Below is a small trained network, with its code and all its weights. Each question gives an input and a target symbol and asks what happens when units are switched off, that is, made to give their printed mean instead of their output.

import numpy as np


def w(rows, s, z=0):
    codes = np.array(rows[::2]) - 128.0
    scale = np.full(codes.shape[1], s)
    scale[-1] = z or s
    return codes * scale


def norm(h):
    return h / np.sqrt((h * h).mean(-1, keepdims=True) + 1e-5)


def f(y):
    return np.maximum(y, 0)


def softmax(a):
    e = np.exp(a - a.max(-1, keepdims=True))
    return e / e.sum(-1, keepdims=True)


def log_softmax(a):
    a = a - a.max(-1, keepdims=True)
    return a - np.log(np.exp(a).sum(-1, keepdims=True))


def net(x, mask):
    ids = ['ΔΘΦβεζηστψ'.index(c) for c in x.split()]
    T = len(ids)
    res = E[ids] + P[:T]
    u = 0
    for l in range(3):
        q, k, v = (norm(res) @ M[l].T for M in (Q, K, V))
        z = softmax(np.where(np.tri(T) > 0, q @ k.T / 2**0.5, -1e9)) @ v
        res = res + np.where(mask[u], z, O[l][:, -1]) @ O[l][:, :-1]
        u += 1
        y = f(norm(res) @ A[l][:, :-1].T + A[l][:, -1])
        res = res + np.where(mask[u : u + 8], y, B[l][:, -1]) @ B[l][:, :-1]
        u += 8
    return log_softmax(norm(res)[-1] @ U[:, :-1].T + U[:, -1])


Q, K, V, O, A, B = {}, {}, {}, {}, {}, {}
E = w([
[103,116,92],'Δ',
[103,117,91],'Θ',
[156,89,138],'Φ',
[99,141,99],'β',
[100,134,96],'ε',
[93,174,109],'ζ',
[161,133,166],'η',
[151,2,152],'σ',
[130,142,102],'τ',
[50,85,190],'ψ',
],0.012)
P = w([
[32,214,7],'0',
[108,180,55],'1',
[163,170,103],'2',
[168,140,118],'3',
[192,126,130],'4',
[204,124,154],'5',
[201,110,154],'6',
[239,90,162],'7',
],0.0017)
Q[0] = w([
[252,217,61],'0.h1',
[162,184,205],'0.h1',
],0.0044)
K[0] = w([
[73,2,149],'0.h1',
[150,66,6],'0.h1',
],0.0045)
V[0] = w([
[161,246,21],'0.h1',
[2,108,232],'0.h1',
],0.005)
O[0] = w([
[126,146,62,254],'0.h1',
[27,197,254,78],'0.h1',
],0.0079,0.0028)
A[0] = w([
[8,82,87,220],'0.n1',
[115,51,135,169],'0.n2',
[91,118,113,56],'0.n3',
[111,177,78,166],'0.n4',
[3,35,227,6],'0.n5',
[98,191,118,104],'0.n6',
[157,56,121,127],'0.n7',
[94,137,81,218],'0.n8',
],0.0058,0.0012)
B[0] = w([
[226,173,236,253],'0.n1',
[79,239,234,164],'0.n2',
[170,65,71,148],'0.n3',
[171,3,196,231],'0.n4',
[81,194,82,181],'0.n5',
[174,52,158,170],'0.n6',
[192,119,212,182],'0.n7',
[235,45,242,231],'0.n8',
],0.0028,0.003)
Q[1] = w([
[254,140,156],'1.h1',
[91,181,102],'1.h1',
],0.0082)
K[1] = w([
[101,56,255],'1.h1',
[106,77,76],'1.h1',
],0.0092)
V[1] = w([
[30,3,103],'1.h1',
[197,128,79],'1.h1',
],0.0047)
O[1] = w([
[2,29,137,19],'1.h1',
[186,190,50,254],'1.h1',
],0.0035,0.0026)
A[1] = w([
[2,86,66,182],'1.n1',
[178,57,93,155],'1.n2',
[151,195,214,228],'1.n3',
[49,240,55,146],'1.n4',
[144,87,47,71],'1.n5',
[94,152,172,6],'1.n6',
[85,189,11,188],'1.n7',
[140,237,53,236],'1.n8',
],0.0056,0.0012)
B[1] = w([
[75,253,123,140],'1.n1',
[94,197,113,244],'1.n2',
[69,168,105,223],'1.n3',
[164,103,119,155],'1.n4',
[43,137,71,207],'1.n5',
[110,135,175,143],'1.n6',
[137,62,145,205],'1.n7',
[65,37,74,252],'1.n8',
],0.0042,0.0035)
Q[2] = w([
[4,85,110],'2.h1',
[8,40,226],'2.h1',
],0.0028)
K[2] = w([
[4,16,71],'2.h1',
[207,56,88],'2.h1',
],0.0033)
V[2] = w([
[132,81,63],'2.h1',
[188,157,3],'2.h1',
],0.0035)
O[2] = w([
[157,95,223,185],'2.h1',
[1,154,172,254],'2.h1',
],0.0055,0.0034)
A[2] = w([
[67,95,176,6],'2.n1',
[43,136,252,42],'2.n2',
[57,219,64,136],'2.n3',
[60,156,128,34],'2.n4',
[99,44,75,93],'2.n5',
[95,2,141,103],'2.n6',
[178,150,86,84],'2.n7',
[123,106,104,123],'2.n8',
],0.0067,0.0023)
B[2] = w([
[236,126,58,144],'2.n1',
[2,214,112,192],'2.n2',
[210,152,200,253],'2.n3',
[132,25,91,152],'2.n4',
[165,153,151,231],'2.n5',
[167,138,206,192],'2.n6',
[94,61,94,179],'2.n7',
[134,142,162,167],'2.n8',
],0.0043,0.0035)
U = w([
[94,125,99,86],'Δ',
[123,116,111,61],'Θ',
[157,132,160,24],'Φ',
[121,58,129,158],'β',
[126,92,116,120],'ε',
[143,56,194,55],'ζ',
[218,203,116,162],'η',
[139,115,137,39],'σ',
[165,124,10,218],'τ',
[72,171,166,251],'ψ',
],0.011,0.0028)

Each question gives the input, a string of symbols that net reads in full, and the target symbol t.
The units are the heads (2 rows each of Q, K, V and O) and the neurons (one row each of A and B). Each row of codes is followed by its name. A weight is (code - 128) times the scale printed after its matrix; where a second scale follows, it is the last column's (O, A, B and U).
mask holds one flag per unit, layer by layer, with each layer's heads first. A switched-off unit (its flag False) gives its mean, the last column of its rows in O or B, instead of its output. The means were averaged over made-up inputs and are rounded, as every weight is.
A unit's drop is (log p(t) with every unit on - log p(t) with that unit switched off) / (log p(t) with every unit on - log p(t) with every unit switched off).
The circuit of an input: a set's keep is (log p(t) with only the set's units on - log p(t) with every unit switched off) / (log p(t) with every unit on - log p(t) with every unit switched off). Starting from the 12 units with the biggest drops (on a tie, the unit counted first), units are removed one at a time, each time the one whose removal leaves the highest keep (on an exact tie, the one counted first), for as long as the keep stays at least 0.8.
units of the circuit, in order: the units of the circuit, biggest drop first
unit that matters most: the unit with the biggest drop
k most important neurons: the k neurons with the biggest drops, biggest first
top k neurons in layer l: the k neurons of layer l with the biggest drops, biggest first
drop when u is switched off: that unit's drop, to one decimal
input η ψ η η, target ψ: units of the circuit, in order	[0.h1 2.n2]
input η η η ε Φ, target η: units of the circuit, in order	[1.h1 0.n4]
input η η β β η β, target η: units of the circuit, in order	[2.n3]
input ε β ζ, target ζ: 2 most important neurons	[2.n6 1.n8]
input τ τ η ζ, target τ: units of the circuit, in order	[0.h1 1.n8]
input η β Φ Θ ψ η Φ, target ψ: top 2 neurons in layer 0	[0.n2 0.n8]
input τ η Φ β, target η: top 3 neurons in layer 2	[2.n5 2.n3 2.n7]
input η τ Φ η Θ, target η: top 3 neurons in layer 0	[0.n1 0.n2 0.n8]
input β η η Φ η η Δ, target η: top 2 neurons in layer 0	[0.n2 0.n4]
input Δ ζ β, target ζ: top 2 neurons in layer 1	[1.n7 1.n8]
input τ ζ Δ Φ η ε, target η: 2 most important neurons	[0.n8 1.n2]
input Δ Θ τ ψ Δ, target ψ: 2 most important neurons	[2.n2 1.n8]
input τ ζ η, target τ: top 2 neurons in layer 0	[0.n1 0.n2]
input ζ η η Δ, target η: unit that matters most	2.h1
input β Δ η β Θ ε, target η: top 2 neurons in layer 0	[0.n8 0.n1]
input ε η Θ, target η: top 2 neurons in layer 0	[0.n1 0.n8]
input η Δ τ Θ Δ Φ τ Φ, target τ: top 2 neurons in layer 0	[0.n4 0.n8]
input Φ τ ε τ τ ζ, target τ: drop when 0.h1 is switched off	2.3
input ζ η Δ η ψ ε Θ, target ψ: drop when 1.h1 is switched off	0.2
input η σ η ε Φ σ ψ η, target ψ: drop when 0.n5 is switched off	-0.1
input ζ β η τ β ψ ζ β, target ψ: units of the circuit, in order	[0.h1]
